[[ 51  56  10  56 -38]
 [  9  64 -14 -52   8]
 [-43  -5  22  46  -7]
 [-51  16  23   2   6]]
|
[-38 -52  22  16]

[[  5  -7  58 -43]
 [ 10 -17  28  -1]
 [-11  -4  44 -33]
 [ 20  -2  46  -2]
 [ 10 -26  62  -2]]
|
[-43  28  -4  20]

[[ 25  48  -1 -54  12]
 [-26 -81 -75  50  66]
 [-14  81 -14   5 -18]]
|
[ 12  50 -14]

[[-81  20  39]
 [-39 -24 -63]
 [ 39 -69  56]
 [ 55  84 -16]]
|
[ 39 -24  39]

[[ 74  15   7]
 [-70  15  24]
 [-45 -70  24]
 [ 13  15  69]]
|
[  7  15 -45]

[[-28  64 -70  54 -10]
 [-24  59 -67  49  -9]]
|
[-10  49]

[[ 70   9   4]
 [ -1  73 -23]
 [ -2 -21  28]]
|
[ 4 73 -2]
---
[[ -3  46  -6  -9  27 -54  57  -2   1  30  -8  13]
 [-12 -18 -10   4  65 -15 -15   2  63 -48   8   4]]
|
[[ 13  -8  30   1  -2  57 -54  27  -9  -6  46  -3]
 [  4   8 -48  63   2 -15 -15  65   4 -10 -18 -12]]

[[ 35 -55 -79 -30]
 [ 57 -26 -10  19]]
|
[[-30 -79 -55  35]
 [ 19 -10 -26  57]]

[[-25 -56 -41  -2  13  29  -1 -23  65]
 [-22 -56 -42  -4  19  34  -8 -26  60]
 [ -5 -49 -27  -9  29  30 -20 -22  33]]
|
[[ 65 -23  -1  29  13  -2 -41 -56 -25]
 [ 60 -26  -8  34  19  -4 -42 -56 -22]
 [ 33 -22 -20  30  29  -9 -27 -49  -5]]

[[-30  12  27   9   2]
 [-45   2 -13   3  -7]
 [-72 -16  33 -30  21]
 [ 49   1 -23  28  -6]
 [ 33 -11  59  19 -43]
 [  9   4 -37  10  10]
 [  4  -2 -19 -31  27]
 [ 14 -23 -15  23  37]
 [ -3   4 -22  14 -21]
 [-11  18  -4 -10 -39]
 [ -7   3 -11  13  46]]
|
[[  2   9  27  12 -30]
 [ -7   3 -13   2 -45]
 [ 21 -30  33 -16 -72]
 [ -6  28 -23   1  49]
 [-43  19  59 -11  33]
 [ 10  10 -37   4   9]
 [ 27 -31 -19  -2   4]
 [ 37  23 -15 -23  14]
 [-21  14 -22   4  -3]
 [-39 -10  -4  18 -11]
 [ 46  13 -11   3  -7]]

[[-13  29 -17 -12   9  10 -61  33  14  67  32]
 [-27 -51  10  30 -44 -27  11 -54 -42 -37 -53]
 [-11  -3 -23 -27  34   9 -22  -4  46  20  -3]
 [-25 -45  13  30 -41 -20  -7 -51 -36 -27 -49]
 [-13  19 -20 -25  31  16 -53  18  39  48  19]
 [-13  28 -16 -10   7  10 -62  32  13  68  31]
 [-20  18  -2  19 -36  -7 -54  24 -38  59  22]
 [-15  26 -16  -2  -9  -1 -45  34  -9  64  32]]
|
[[ 32  67  14  33 -61  10   9 -12 -17  29 -13]
 [-53 -37 -42 -54  11 -27 -44  30  10 -51 -27]
 [ -3  20  46  -4 -22   9  34 -27 -23  -3 -11]
 [-49 -27 -36 -51  -7 -20 -41  30  13 -45 -25]
 [ 19  48  39  18 -53  16  31 -25 -20  19 -13]
 [ 31  68  13  32 -62  10   7 -10 -16  28 -13]
 [ 22  59 -38  24 -54  -7 -36  19  -2  18 -20]
 [ 32  64  -9  34 -45  -1  -9  -2 -16  26 -15]]

[[ 44 -19 -27  -4  -9  28]
 [-39 -29  -4 -13  -5 -27]
 [-70 -26 -13 -14 -10 -51]
 [ 30 -18 -14  -7  -7  19]
 [ 45 -13 -29  -5 -12  26]
 [ 54 -14 -25  -4 -10  34]
 [ 55  -9 -26  -5 -12  33]
 [ 44 -13 -29  -5 -12  25]
 [ 53 -13 -23  -5 -10  33]
 [ 24  -4 -29  -7 -15  10]
 [-33 -29  -4 -12  -5 -23]]
|
[[ 28  -9  -4 -27 -19  44]
 [-27  -5 -13  -4 -29 -39]
 [-51 -10 -14 -13 -26 -70]
 [ 19  -7  -7 -14 -18  30]
 [ 26 -12  -5 -29 -13  45]
 [ 34 -10  -4 -25 -14  54]
 [ 33 -12  -5 -26  -9  55]
 [ 25 -12  -5 -29 -13  44]
 [ 33 -10  -5 -23 -13  53]
 [ 10 -15  -7 -29  -4  24]
 [-23  -5 -12  -4 -29 -33]]

[[-70  68  10   3]
 [  4  -7   1   0]
 [-58  65  -3  -5]]
|
[[  3  10  68 -70]
 [  0   1  -7   4]
 [ -5  -3  65 -58]]
